Here is a tiny trained network, its code and every weight. The questions are about switching its units off for an input and a target symbol, where a switched-off unit gives its printed mean instead of its output.

import numpy as np


def w(rows, s, z=0):
    codes = np.array(rows[::2]) - 128.0
    scale = np.full(codes.shape[1], s)
    scale[-1] = z or s
    return codes * scale


def norm(h):
    return h / np.sqrt((h * h).mean(-1, keepdims=True) + 1e-5)


def f(y):
    return np.maximum(y, 0)


def softmax(a):
    e = np.exp(a - a.max(-1, keepdims=True))
    return e / e.sum(-1, keepdims=True)


def log_softmax(a):
    a = a - a.max(-1, keepdims=True)
    return a - np.log(np.exp(a).sum(-1, keepdims=True))


def net(x, mask):
    ids = ['γζηθμξτω'.index(c) for c in x.split()]
    T = len(ids)
    res = E[ids] + P[:T]
    r = norm(res)
    for j in range(3):
        rows = slice(4 * j, 4 * j + 4)
        q, k, v = (r @ M[0][rows].T for M in (Q, K, V))
        z = softmax(np.where(np.tri(T) > 0, q @ k.T / 4**0.5, -1e9)) @ v
        o = O[0][rows]
        res = res + np.where(mask[j], z, o[:, -1]) @ o[:, :-1]
    y = f(norm(res) @ A[0][:, :-1].T + A[0][:, -1])
    res = res + np.where(mask[3:11], y, B[0][:, -1]) @ B[0][:, :-1]
    return log_softmax(norm(res)[-1] @ U[:, :-1].T + U[:, -1])


Q, K, V, O, A, B = {}, {}, {}, {}, {}, {}
E = w([
[149,144,142,117],'γ',
[138,144,148,103],'ζ',
[115,134,98,112],'η',
[120,136,114,132],'θ',
[125,145,154,109],'μ',
[136,137,112,133],'ξ',
[146,6,148,131],'τ',
[103,136,121,116],'ω',
],0.024)
P = w([
[143,91,98,156],'0',
[111,140,160,227],'1',
[140,141,75,126],'2',
[169,53,77,118],'3',
[125,97,174,255],'4',
[136,210,73,144],'5',
[176,76,23,41],'6',
[128,55,162,231],'7',
[126,177,145,245],'8',
[174,136,13,62],'9',
],0.0054)
Q[0] = w([
[80,142,146,105],'h1',
[210,148,78,172],'h1',
[147,124,117,129],'h1',
[55,162,155,105],'h1',
[189,164,197,115],'h2',
[135,177,153,117],'h2',
[58,134,88,174],'h2',
[113,148,81,150],'h2',
[126,216,106,110],'h3',
[152,57,207,235],'h3',
[143,176,200,205],'h3',
[175,8,139,77],'h3',
],0.014)
K[0] = w([
[145,161,104,110],'h1',
[131,69,152,129],'h1',
[144,112,136,149],'h1',
[150,174,107,97],'h1',
[155,52,158,123],'h2',
[126,98,135,117],'h2',
[132,183,82,107],'h2',
[142,134,94,131],'h2',
[138,57,139,75],'h3',
[119,254,107,102],'h3',
[137,153,90,85],'h3',
[109,166,164,184],'h3',
],0.017)
V[0] = w([
[131,119,162,159],'h1',
[136,207,134,183],'h1',
[113,173,99,121],'h1',
[104,167,170,146],'h1',
[116,135,157,123],'h2',
[145,74,93,128],'h2',
[113,106,153,149],'h2',
[87,110,116,141],'h2',
[249,136,135,128],'h3',
[154,124,190,103],'h3',
[151,112,163,199],'h3',
[192,163,98,210],'h3',
],0.012)
O[0] = w([
[126,135,153,77,110],'h1',
[2,124,123,83,152],'h1',
[91,80,81,109,141],'h1',
[70,99,175,97,104],'h1',
[116,140,97,127,108],'h2',
[96,169,175,68,129],'h2',
[90,132,144,114,85],'h2',
[158,133,188,101,88],'h2',
[168,194,116,195,252],'h3',
[84,115,97,198,129],'h3',
[98,125,187,196,98],'h3',
[175,238,180,152,178],'h3',
],0.0077,0.0032)
A[0] = w([
[162,88,62,254,1],'n1',
[73,35,73,160,134],'n2',
[145,148,131,220,136],'n3',
[79,136,211,91,123],'n4',
[183,190,204,65,137],'n5',
[124,145,244,137,126],'n6',
[127,51,244,178,138],'n7',
[204,46,110,58,132],'n8',
],0.0077,0.0064)
B[0] = w([
[100,101,1,12,194],'n1',
[32,157,233,163,230],'n2',
[213,80,69,116,242],'n3',
[72,83,103,116,174],'n4',
[21,182,134,132,253],'n5',
[101,139,98,25,188],'n6',
[246,44,208,52,169],'n7',
[197,168,92,170,222],'n8',
],0.0062,0.0041)
U = w([
[137,230,198,130,129],'γ',
[62,168,170,37,111],'ζ',
[62,85,10,166,91],'η',
[169,135,45,35,8],'θ',
[79,49,125,21,113],'μ',
[144,170,119,254,159],'ξ',
[151,57,209,147,252],'τ',
[22,80,169,207,170],'ω',
],0.0085,0.0034)

Each question gives the input, a string of symbols that net reads in full, and the target symbol t.
The units are the heads (4 rows each of Q, K, V and O) and the neurons (one row each of A and B). Each row of codes is followed by its name. A weight is (code - 128) times the scale printed after its matrix; where a second scale follows, it is the last column's (O, A, B and U).
mask holds one flag per unit, heads first, then neurons. A switched-off unit (its flag False) gives its mean, the last column of its rows in O or B, instead of its output. The means were averaged over made-up inputs and are rounded, as every weight is.
A unit's drop is (log p(t) with every unit on - log p(t) with that unit switched off) / (log p(t) with every unit on - log p(t) with every unit switched off).
The circuit of an input: a set's keep is (log p(t) with only the set's units on - log p(t) with every unit switched off) / (log p(t) with every unit on - log p(t) with every unit switched off). Starting from all 11 units, units are removed one at a time, each time the one whose removal leaves the highest keep (on an exact tie, the one counted first), for as long as the keep stays at least 0.8.
units of the circuit, in order: the units of the circuit, biggest drop first
top k neurons: the k neurons with the biggest drops, biggest first
which heads matter: for each layer, one digit per head in row order, 1 if its drop is at least 0.15 and else 0, layers parted by /
drop of u: that unit's drop, to one decimal
input τ μ γ η ξ τ τ θ ω, target ω: units of the circuit, in order => h3; n2; n1
input γ τ τ, target ξ: units of the circuit, in order => h3
input γ ζ ζ ω θ ξ ζ ξ, target γ: which heads matter => 101
input ω μ γ μ γ η ω, target ξ: which heads matter => 001
input μ γ ω γ η θ ω γ ξ, target μ: which heads matter => 101
input ξ ξ η μ θ, target θ: which heads matter => 000
input ω μ ξ ζ η μ ξ θ ω ξ, target ζ: units of the circuit, in order => h3; h1
input ω ξ ξ ζ ω θ ζ μ ζ μ, target ω: units of the circuit, in order => h3; n2
input ω η ζ, target μ: which heads matter => 001
input ω γ η γ, target ξ: which heads matter => 001
input ξ ζ γ ξ ζ θ ζ, target η: units of the circuit, in order => h2; h3; n1
input ξ μ γ γ, target ω: which heads matter => 111
input ω ζ γ μ γ ζ, target ω: which heads matter => 101
input ζ η τ ξ ω θ θ ζ, target ζ: which heads matter => 000
input ζ ζ η θ ξ, target θ: which heads matter => 001
input τ γ ζ ζ ζ, target ζ: which heads matter => 010
input ω ω μ ω ω γ γ, target μ: which heads matter => 001
input μ γ ξ γ θ η θ, target ζ: which heads matter => 001
input η μ ζ ω θ τ ξ, target ξ: units of the circuit, in order => h1
input ζ μ ζ γ ξ ω ω ω ζ, target μ: which heads matter => 101
input ξ γ ζ ω γ, target η: units of the circuit, in order => h3; n1
input ζ ξ γ η, target γ: units of the circuit, in order => h3
input μ γ γ ζ, target ξ: drop of h2 => 0.3
input τ γ η η μ ω, target ω: drop of n4 => 0.0
input ζ θ ζ γ γ μ, target ξ: drop of h2 => 0.1
input ζ ω ω ξ ξ η ζ, target γ: drop of h3 => 0.7
input θ ζ η θ θ γ, target ζ: top neuron => n5
